Here is a tiny trained network, its code and every weight. The questions are about switching its units off for an input and a class, where a switched-off unit gives its printed mean instead of its output.

import numpy as np


def w(rows, s, z=0):
    codes = np.array(rows[::2]) - 128.0
    scale = np.full(codes.shape[1], s)
    scale[-1] = z or s
    return codes * scale


def f(y):
    return y / 2 * (1 + np.tanh(0.7978845608 * (y + 0.044715 * y**3)))


def log_softmax(a):
    a = a - a.max(-1, keepdims=True)
    return a - np.log(np.exp(a).sum(-1, keepdims=True))


def net(x, mask):
    res = np.array(x, float).reshape(1, 4) / 4 @ E
    y = f(res @ A[0][:, :-1].T + A[0][:, -1])
    res = res + np.where(mask, y, B[0][:, -1]) @ B[0][:, :-1]
    return log_softmax(res[-1] @ U[:, :-1].T + U[:, -1])


A, B = {}, {}
E = w([
[187,2,156,108,34,107,85],'x0',
[84,113,138,137,124,164,132],'x1',
[161,208,149,145,36,101,228],'x2',
[159,111,89,25,135,236,182],'x3',
],0.012)
A[0] = w([
[117,203,134,155,200,164,141,197],'neuron 0',
[193,109,71,43,151,211,173,4],'neuron 1',
[99,156,91,112,134,106,120,115],'neuron 2',
[128,117,134,67,203,134,47,72],'neuron 3',
[164,28,175,118,57,113,118,163],'neuron 4',
[113,129,157,228,134,64,74,37],'neuron 5',
[175,111,140,157,82,166,87,173],'neuron 6',
[158,197,162,143,45,125,214,96],'neuron 7',
[102,106,98,78,230,115,3,120],'neuron 8',
[122,79,118,108,213,109,96,135],'neuron 9',
[97,231,74,167,217,142,149,183],'neuron 10',
],0.011,0.0026)
B[0] = w([
[230,132,132,97,160,121,139,217],'neuron 0',
[89,64,64,175,155,27,217,229],'neuron 1',
[120,150,135,133,172,116,128,144],'neuron 2',
[113,131,118,77,88,81,93,202],'neuron 3',
[182,191,150,100,244,180,121,233],'neuron 4',
[98,65,45,196,152,66,206,217],'neuron 5',
[156,115,154,109,179,174,104,170],'neuron 6',
[41,191,134,48,60,109,81,226],'neuron 7',
[84,215,109,87,85,157,123,248],'neuron 8',
[117,136,136,87,85,93,71,198],'neuron 9',
[157,106,195,114,180,133,114,254],'neuron 10',
],0.011,0.015)
U = w([
[225,138,206,85,230,179,95,249],'0',
[49,180,129,58,10,145,70,140],'1',
[69,49,43,188,154,88,197,5],'2',
],0.013,0.0014)

Each question gives the input, the list of numbers given to net, and the class t.
The units are the neurons (one row each of A and B). Each row of codes is followed by its name. A weight is (code - 128) times the scale printed after its matrix; where a second scale follows, it is the last column's (A, B and U).
mask holds one flag per neuron, in row order. A switched-off neuron (its flag False) gives its mean, the last column of its row in B, instead of its output. The means were averaged over made-up inputs and are rounded, as every weight is.
A unit's drop is (log p(t) with every unit on - log p(t) with that unit switched off) / (log p(t) with every unit on - log p(t) with every unit switched off).
The circuit of an input: a set's keep is (log p(t) with only the set's units on - log p(t) with every unit switched off) / (log p(t) with every unit on - log p(t) with every unit switched off). Starting from all 11 units, units are removed one at a time, each time the one whose removal leaves the highest keep (on an exact tie, the one counted first), for as long as the keep stays at least 0.8.
units of the circuit, in order: the units of the circuit, biggest drop first
top k neurons: the k neurons with the biggest drops, biggest first
drop when u is switched off: that unit's drop, to one decimal
input [8,3,8,-8], class 0: units of the circuit, in order -> neuron 4
input [8,0,1,-7], class 0: top 3 neurons -> neuron 4; neuron 1; neuron 6
input [-5,-7,-7,-1], class 1: top 2 neurons -> neuron 8; neuron 4
input [-5,1,3,6], class 2: top 2 neurons -> neuron 1; neuron 4
input [3,8,3,4], class 2: top 2 neurons -> neuron 1; neuron 10
input [-6,6,5,0], class 0: top 2 neurons -> neuron 10; neuron 0
input [4,-1,6,-7], class 2: top 3 neurons -> neuron 5; neuron 8; neuron 9
input [1,5,-2,2], class 1: top 2 neurons -> neuron 5; neuron 10
input [0,0,7,8], class 2: top 4 neurons -> neuron 1; neuron 8; neuron 9; neuron 3
input [6,-6,2,-5], class 0: top 2 neurons -> neuron 4; neuron 1
input [-4,-2,-6,3], class 1: top 2 neurons -> neuron 8; neuron 4
input [5,5,4,-1], class 0: top 2 neurons -> neuron 4; neuron 8
input [3,-6,-5,-5], class 1: top 4 neurons -> neuron 8; neuron 1; neuron 9; neuron 3
input [0,-5,-3,-7], class 2: units of the circuit, in order -> neuron 5
input [2,-8,-3,0], class 1: top 3 neurons -> neuron 10; neuron 0; neuron 8
input [1,7,-5,7], class 2: top 2 neurons -> neuron 1; neuron 7
input [-1,-3,-8,-1], class 1: drop when neuron 9 is switched off -> 0.0
input [7,2,4,3], class 0: drop when neuron 4 is switched off -> 1.3
input [8,-7,5,1], class 0: drop when neuron 4 is switched off -> 3.9
input [5,6,3,7], class 2: units of the circuit, in order -> neuron 1
input [8,2,8,0], class 0: drop when neuron 6 is switched off -> 0.4
